Each row has a class, written as a number after it.
[ -7 -20  33 -39  45   5   7 -30 -56 -29 -18   8  12  50 -52   2  20 -28
  51 -20  71  25   1  33  -1 -22  -9 -26  46 -60   6 -14  48  48  -2 -48
  16  41  24 -44  71  -2]	2
[ 10 -26  -1  -9  18  -2   2  16   0  26  12   0 -33   0  23  -2   0  -4
   2  12   3  -7  -5  -8  16  11  -4  21 -10  -9  -7 -28 -18  -4   9  31
   5 -10  -5  41  10  15]	6
[-20 -36  13  -3  37  15  18  67  32  15  -7  -3  37  18 -59  19 -40  -5
   2 -62  75  33  31 -10  16   6 -35  76   6   5 -50  40  17 -45 -36  79
  25 -44  33   7  40  41]	1
[ -4   6 -20  -2  -6  10  10  20   1   9  -8 -26 -40 -16 -19   9  17  -9
  -6  25  32 -12  23  16   2  10  17  -3   6 -24  18   0  25  -9   3 -10
 -12  -1   9  -4  17  -4]	4
[ 29  -1   7  -9  -3 -30  -2  10   0   1  -5 -65  -8 -17 -53 -37 -46 -21
 -17   7  79   3  -3  24 -15  -8  -9 -40   1 -37 -13  48   6 -10   8  -2
 -34  -4   4   5  -2 -38]	6
[  4   0   1 -26 -19  -4  19  20 -14  -9 -12  12  12 -19  25 -18 -15   7
  -1  -8 -58   0  33 -21  19  12 -21  -5  -2  -6 -11   3  44 -36  13  31
   5  15   6  22   5   9]	0
[ -5 -16   0 -30  17  15  -7 -20 -20 -13  -7  -2 -22  23  22 -26  10  15
  30   7   6 -25  15 -13 -10   0 -26 -10  37 -27  -3  37 -14 -35  -2  23
   4  -9  14  10  -9  -1]	3
[ 34 -14 -41 -19  12   3  -8  33 -11 -20   8  45  38  -4  24  29 -32  -4
 -26 -33  86   4  -6   3 -16   0 -14  25  29  70  13   6 -37  -3  -6  29
   6 -20  22  55  70   3]	1
[  2 -12  11 -37   0  24  -7 -28 -24 -16  -5  -5  -8   1  25 -22   4  15
  24  -5  -3 -20   9 -17 -13 -13 -36  -6  24 -25  -5  27 -16 -33  -3   4
  -8   4  -3  -5  -3   2]	0
[-36 -16  -6 -41  17  38  -9   4  21 -62 -61  -6 -32  74 -22 -20  22 -20
  25 -42 -20  44  17   1 -34 -48 -57 -54  69  22 -15  13  35   9  -5  28
  -5   3   7 -62  -1 -12]	3
[ -5 -18  -6   4  -6  -4  15  24  -4  13   0  -8 -16  -5  40 -27  29   1
  -7  24 -29 -21  15 -26  30   0  -6   3  15 -13   4  -1  31 -19   7  13
   7   0  17  45 -13   7]	8
[  12   14   -5   33  -47   16   34   36   38   10   12  -47    7   -8
  -16   15   -2    7  -16   -3   41    3  -29   46    1  -80   36   -3
  -20   -3    9   59  -28  -14  -31    3  -54   75    5 -114  -10   10]	7
[ -6   0 -10 -22 -12  -1  20  15  -5  11 -16  -1  -5 -20  30   7   5   6
  22   9 -22  -6  17  -6  37  10   1  -1 -12  -6   0  21  11 -21  16  44
   1 -13   9  15  -1   1]	6
[ 14  12 -14   5 -18   0  16  16 -30  15   0 -32 -34 -13 -10  26  11 -12
   9  23  24  -9  19  37   0  13   7  10 -17 -17  11  11  26   7  17 -10
  -8   3  17  -3  13   0]	2
[ -4  -4 -16   0  -5   2  15  -2 -18  -2  -4   3 -16  -1  15 -15   2   5
  11  16 -16  -7  19   1  24  26   0  -2  -7   4  -2   2  28 -44  -2  49
  17  -5  21  49   8  -3]	3
[-10 -18  45  19  -7 -13   2 -18  13 -42  41  48   8  20 -19 -13  15  45
  60 -60 -28   4  33   0  43 -32  21 -19  17  12 -46  21 -45 -11 -40  63
  10 -28  36  35 -27 -36]	5
[  6 -20  -6 -13  12   4  10   4 -11  26   9   8 -27  -8  22   4  -3  -7
   5  20  11  -7  -8   0  19  10   4  15  -2  -2  -6 -25 -15  -2   9  35
  10 -13 -10  42  10   5]	6
[-80 -42  17   3  26  33  17   4  15  -5   6 -18 -57  17  -5 -32 103  -5
  -4  16   4 -19 -22  -9  77 -33  30  43  42 -61  12 -94  -8  -5 -72 -11
   1   2  -5 -15  19  32]	8
[-39   5 -30 -23  13 -23 -38   7 -11 -80 -10 -27  -1  19 -49 -52  28 -21
  35 -40  61  25   1 -15  -9 -36   0   3  22  14   4  19 -40  11 -27 -25
  -1 -27  22  74  26 -11]	2
[ -2 -17  -8   2  10 -37 -11  -5 -17 -16 -17  22  51  26  37  -9 -17   6
   4 -48  80  33  -3  -9  -9 -66  31   4 -38 -11  12  38 -52 -34  -2 -23
  32 -29   3  37  14 -19]	6
[ 14 -22  12  -8   5   4  11  27  -5  11  17   5 -39   7  22   7  -9  10
 -14  -9 -13  -7  -7  -8  10  15 -13  28   2   0 -12 -25 -11  -2  18  15
   7   4 -11  35  13  11]	0
[-18  23  39 -58  20  12  -5 -15  58 -14  11   7  -3  18 -32   7  23  13
  14 -24  -8   2   1  45  33 -42 -30  60  -6  -3 -17  19 -43  19 -60  47
  -5  12 -10 -18  37  45]	7
[ 10  -6 -16  -9  -9  19   4  31 -18  12  -1 -27 -34 -21 -13  18  11 -14
   6  24  22  -6  17  20   5   8   3  -4 -10  -7  11  -9  28 -16  -8   4
 -13 -13   7   8  20   9]	5
[ 34   7   6 -21  11  33   8  21  28  19  17   8 -18 -25  -4   1  -8  -7
  23  -5 -17 -10  -3  -7 -17  -5 -28  12  38  30 -20  -9  17   5 -18   0
   9  13   3  11  12  18]	7
[-30 -10  17  -1 -12 -11  35  60  76 -52 -25 -24  57  33  21 -18 -11 -11
 -55 -36 -26   9 -29 -12  17  16  13  70  50 -44  15 -12  -4   0 -45  36
 -12  13 -32 -36  15 -15]	0
[  7 -29   0 -12  15  -1  13   9  -2  25   8  13 -24  -3  28   6   3  -9
   7   8   5  -6  -1 -14  24   9   5  17  -7 -17 -10 -37 -11  -8   9  31
   2  -3  -9  42   8  17]	6
[  9 -17  -4 -30   1  20 -16 -34 -19  -8   0  -2  -2   3  21 -25  18  10
  27   2 -19 -16  11  -4  -8 -14 -34 -22  22 -22 -13   9 -20 -32  -7   3
 -11  -1   7  -7 -11  -3]	5
[ 36  -5   1 -18  -9  23   8  25  -3   2  24  18 -15 -22 -13  -6  -8  -1
   8  10 -39  -1  -1   2 -24   1 -29   3  19  49 -22 -23  19  -2 -20  21
  11   7  -7  11  20  14]	5
[-37  -7  -4 -74   2  21  36  -3  21 -23 -38 -15  20  -8 -37 -50  18 -16
  15   0  64  10 -38  62   4 -15   8  43  40 -76  -8  69 -47 -24 -64  -1
  30 -30 -58  16  82  15]	4
[-10  -6  -6   9 -21   7  12  36 -15  12   4 -33 -54 -15  -5  18  29 -14
  -6  28  29 -22  19   8   5   6   8  -1   5 -19  25 -23  34  -9  -3 -18
 -15  -1   8 -10  12   6]	8
[ -23   41   32   -2    3   30    1   27   45   -5  -19   43   22  -15
  -41   -2  -18  -20   41  -46   43    7   -2  -10    1  -32   34   -2
   98  -24  -26   31  -24   43  -10  -11   -9  -33  -33  -80 -101  -13]	0
[ -1   5  -5 -13  -8   8   6   4 -23  21  -8 -32 -35 -22 -15  34  11 -14
   8  25  52 -10   8   3   5  14   4  -3  -9   4  18   5  12 -16  -5   1
 -14  -5  11  -9  21   3]	6
[ 13 -32   5 -10   8   7  11  19 -12  13  15  13 -37   4  41  -5   0  10
  -9   0 -21  -9  -4   1  17   9  -5  17  -4 -10  -5 -23  -5   0  22  25
  13 -12  -7  49  15   2]	0
[-14  -4  11 -35  11  25  -1 -28 -11 -15  -8   3  -8   9   6 -23  24  16
  18  12 -17 -22  19  -4  -7 -20 -19 -12  34 -26 -10  34 -19 -35   2   6
  -1  12   7  14  -2  -9]	4
[ -2   9 -17  -8 -17  -5   9  20 -25   5  -8 -33 -28 -20 -34  13  13 -19
   8  32  33 -11  12  31   3  26  10   7 -19  -8  22   4  31   0   5  -9
 -14   1   9  -6  24  13]	2
[  3 -12   0 -15 -11   1   9  15 -29   7  -5 -33 -43  -7  -5  21  -1   0
  -7   7  33  -9   5  10  10  20  -8   2  -1  -8  18   9  23   1   9   3
 -10   1   5   1  36   4]	0
[  6  12 -19  -2   5  13   7  19 -19   6   0 -29 -55   0 -12  19   1  -4
   5  12  50 -10  16  19   7  17   8   1   8 -14  20 -15  24 -12  -7 -15
   2  11  16 -22  24   0]	3
[  2 -10   4 -42  -4   8  -6 -15 -20 -16  -3 -10   7   5  13 -31  19   5
  35  14 -19 -25  13   5  -7  -3 -30   5   5 -31  -3  33 -16 -34  12  11
 -10  12   5   9  -5  11]	2
[  0 -11 -10 -15 -13  12   7  13 -28  16   6 -23 -23 -31 -26  27   8 -18
   0  13  24 -11  18  19   4  16  12 -19  -9 -10   7 -23  23 -11 -11 -17
 -13   1   3 -17  19  -2]	5
[ 10 -16 -12   1  13   2   8  26   1  11  14  15 -48  13  15  -6   2  -2
 -23   0   1 -14  -3   1  14  25  -7  27   6   7  -9 -38  -9 -11   8  25
  10   3  -4  43   1  12]	3
[-11 -12   1 -54   5 -36  -7 -25  -9 -14   7  53  44 -28 -14 -12 -31   6
  78 -33 -21  25  18 -69 -27 -20  16 -29  22 -28 -31 -19  18   4   9  33
   0 -14 -14  34  17  13]	6
[ 20  23  17 -63 -33  -8  26  48 104  26  -1 -50 -16  -6 -46 -16 -23 -41
 -49  -1  38   3   1  46 -29 -19 -18  40  10 -27  17  10  38  20 -18 -27
  -6 -13 -56 -86 -23 -21]	7
[ -9  19  40 -53   8  19  11  -9  67  -9 -25  66  40   8  71  33  14  -3
   1   9 -48  14  25  14 -17 -70  -8  48  28  19  -5 -60  36 -36 -10  45
  38 -53  12  11  25  -5]	4
[  2 -20   2 -38  -2  21  -6 -29 -22  -5   2   5   6   2  20 -22  15   2
  36   9 -19 -13  11  -4  -7 -17 -19 -18  20 -35 -15  14 -19 -31  -4  14
  -9   1  -7   4 -14   0]	5
[ 35  -3  12 -35   4  12  10  17  -2   9  11  16  -6 -18  11  -1 -17 -19
   5   9 -10   1   3  -8 -18 -18 -36  -1   9  43 -17 -18  18   4   3  18
   9  23   3  -5  13  12]	6
[-14  23 -64 -38  29  -3 -23   2 -31  -4  27  38  -8  15 -15  -6 -16  -6
  28 -11  49  27  27   1 -63  -2  19   5  27 -44  -3 -42 -24  11   0 -11
  10  -9  10 -16  43   3]	3
[  2   0  -4 -10  -8  -3  10  11 -31   8  -7 -32 -28 -24 -13  17   1 -16
   8  22  38  -8   5  12   7  14   0 -10 -12  -4  16   2  22  -7   3   7
 -11  -5  15  -2  34  -5]	6
[ -2  11 -10 -36   9   5 -18  20   0   3 -12 -24  23  -8  40 -10 -31  11
 -14 -30  28  19   2  14 -44 -84  -5  29  65 -31  -9  64 -51  10 -36   3
  16 -40   3 -17  20   3]	0
[ -2   2  -7 -13   1  -3   4  27 -19  27  -9 -33 -43 -18 -17  31   7 -18
  -6  24  62  -8  14  14  16   7   5  -6 -19   5  13  13   7  -5   5   4
 -16  -6  17  -7  17   9]	6
[ -9 -20   7 -32   0  17  -6 -18  -8  -2   2 -10  -7   6  33 -26  31   3
  18  13 -21 -32  11 -16  -8 -11 -38  -9  22 -32  -7  13 -14 -27   8  -3
 -12  13   6  -7 -13   7]	8
[  0  -4   1 -38   6  13 -10 -28 -21 -18   0 -15  -2   7  14 -43  19   1
  39  27 -10 -26  17   3  -8  -6 -32  10  16 -42  -4  27 -16 -27   0  11
  -7   6   6  15 -13   7]	2
[ 13 -31  15  -7  14  10   6  12 -13  21  16   8 -43   5  30  -9  -7   5
 -10  10 -15 -16  -5   1  18  20 -14  23  -1 -17 -10 -29 -10  -7  18  26
  10  -7 -13  53   5  12]	0
[ -6   9 -18 -19 -15  -9  12  14 -23 -15 -16 -16 -13 -11  10 -14  15 -11
  12  12 -19  -8  25  15  13   3 -11  13   0  -8   1  22  15  -7   8  11
   7 -10  10  45   7   3]	2
[ 14 -19  -6   4  16   2   3  19   0  14  17  10 -45  10  21  -8   2   9
 -20   4 -14 -19  -6   4  14  21   0  20  -9   1  -8 -32 -14 -13  11  19
  10   2  -2  44   1   8]	3
[-13  -8  -1  -4 -21   4  20   6 -29   1 -17   6   4 -17  28 -13  -5  -4
   3   3 -22  -1  16   4  31   9 -17   5  -9 -11 -13  12  28 -39  20  51
   1 -14  18  24  -3   4]	0
[ -3 -10  17 -29   1  20  -6 -25 -19 -16  -2   0  -1   7  18 -14   7   1
  23   7  -6 -22  12  -5  10  -7 -34  -6  25 -20  -5  22 -28 -34  -2  26
 -11   3   9  13   1   4]	1
[  7 -26  15  -9   7   2   2  13  -5  11  10   6 -28   6  26  -8   1   6
 -15   5 -28 -11 -11 -13  15  22  -6  20  -9   0   1 -24  -7  -5  13  17
   9   2 -15  49   7  11]	0
[  5  17 -19  -9  -3   2   4  19 -10   0  -7 -37 -54  -8 -10  22   6  -4
 -11  22  31 -16  22  19   6  23   4  -5  -3  -2  27  -7  35  -8  -7  -6
 -10   6  20 -17  26   0]	3
[  4   5 -12  -7   0   5  13  -4  -3  30   4  10 -12 -12  38  -4   6   7
  36  19 -11  -9  10   6  44  -4  11 -17  24  -4  -4  22   7 -13  18  36
   9  -3  34  45 -10  -4]	7
[-21 -23  -9 -31  20 -13 -46 -16 -40  13  -3 -23  23  12 -77 -46 -34 -14
 -16 -58  77  43  28 -19 -16 -56 -10  33  13 -28  11  20  20   5 -10 -11
  37  11 -32  42  -5  16]	4
[  9 -13  10 -37  17  15 -10 -13  -1   5   7  12 -13   7  20 -28  18   8
  33  10   5 -31   6   1  -5 -16 -30 -12  36 -26   2  30 -20 -18  -1   8
  -7  -6  17  14  -2   5]	7
[ -6 -12   8 -27 -15   0  23   2 -28 -15 -19  18 -10  -8  25   2 -15  -1
  22  -1 -15  -3  28 -17  20  10 -13 -14   4  -4 -11  10  33 -33  20  40
   7  -9  -7  58   5   3]	0
[ -8  -8 -14   1 -13   9   7  22 -19  14   9 -35 -46 -12  -5  11  26 -16
  -2  21  22 -16  25   8   1  12  -4   0   0 -22  15 -17  30  -3  -5 -10
 -12   7  13  -1  20   9]	8
[ 33 -52  -6  28  -5  19  -4   1  44  45   3 -58 -38   1   8 -45  26  19
  31 -35   6  43 -48   2  30 -59  16  -5  -4 -57 -25 -30 -10 -49 -31   7
 -19  14   7  -4  20  20]	6
[ 30  -6   0  -5   1  22   6  35  14  14  16  12  -6 -14   9 -20  20  -2
 -34  11 -23 -19 -10 -19  -8 -11 -29  16  10  43  -7 -11  16  -3 -11 -10
   0  38  -5   8  -2  30]	8
[ -7  -4   4 -20  -4   8  13  -3 -29  -7  -6  14  -3 -18  26 -13  -8   6
  15  13 -27 -11  14 -11  30  18  -6   5  -7 -17   2 -10  27 -26  16  30
   9  -3  -5  38   7   7]	0
[ 30   6  -3  -6   3  21  12  43   1  -2  19   4  -4 -18  12 -10  -3   3
 -26  -4 -26 -11   5 -26 -15 -23 -27  15  33  31 -10 -21  26   2 -12 -20
   7  43  -2  10  11  17]	8
[-10 -18  11 -34   4  21  -8 -36  -6  -6  -7  -6  -9  11  13 -31  25  16
  27   0 -31 -13  13  -7  -7 -21 -27 -11  34 -24 -12  40 -16 -27   6  15
   5   7   9  14  -5  -8]	4
[  43  -34   34   30   21   50    3  -17   16   68   11   -5   -2    5
   11    0    8   50  -20  -58   -7   29   -1   32   33 -103   30   -5
   26  -79  -26  -36    7  -30  -49   12   -5   27   -1  -50  -11   -8]	6
[  4  16 -11 -13 -29  -1  24   9 -10 -13 -15  11  -1 -21  24 -12  22  -7
  26  29 -59 -18  31  22  22  23 -19  -1 -26   4 -13  27  22 -28  24  39
  -6  -3  20  31 -10   9]	2
[  2 -15  15 -49   7  21 -11 -20 -28 -22  -5   0 -10   5  20 -30   7  10
  24   3  10 -28   8  -9  -9   5 -40  -6  22 -40   3  21 -18 -37   6  -1
 -12   1  -2   2   9   3]	0
[ 11 -23  14 -12  12   4  12  10   4   7  11  21 -28   8  27   1  -7   8
 -17   0 -21 -11  -4   0  14  12  -4  18  -7  -9 -18 -20 -21  -1  11  29
   2  -2 -25  49   5  10]	0
[ -2  25 -10 -12   8  16   2  10  -6 -28  -5   4  35  -8  22 -10 -14  13
 -24 -26  15  -9  -4 -11 -35 -35  20   9  28 -39 -11  54 -71 -11 -29 -33
 -14   8 -27  -2  -8 -15]	0
[ -6 -11  12 -25   6  21  -7 -23  -3  -3  -2   0  -5  10  13 -35  25   8
  21   9 -22 -19   9   3  -4 -11 -23  -4  33 -29  -8  36 -21 -22   7  14
   2   8  12   6  -8  -7]	4
[ 19  -3 -35  39  11  20 -17  16  33  15  11 -19 -56  16 -75 -53 -22  14
  20  13  69   0  27  56  25  97 -27   2 -12   0  -9  29 -44 -48 -54  36
   5 -33   8 -25   5  18]	1
[  6   5 -12 -10  -4  -8  20  11   3  19   6  20  -8  -6   6  -7  17   7
  13  12 -25  -2  21  -5  16   5   1 -20   4  11  -5  23  37 -10   8  28
   4  -3  38  36   9  -5]	7
[ -2  -8  12 -25   2  22 -10 -31 -31  -7  -2   3  -6   4  11 -13   8  -2
  26   9  -2 -25  11  -6  -4   4 -31 -15  18 -22  -6  29 -36 -33   2   5
  -8   1   3  12  -2   4]	1
[-12  -1 -15  -3  -3  17   9   6   9 -11 -22   9  12  -1  23 -24  20   1
   4   6 -56   0  16 -10  18  -2   1  -6   7  -1   0  23  21 -18  20  33
   5   6  11  38 -12 -10]	4
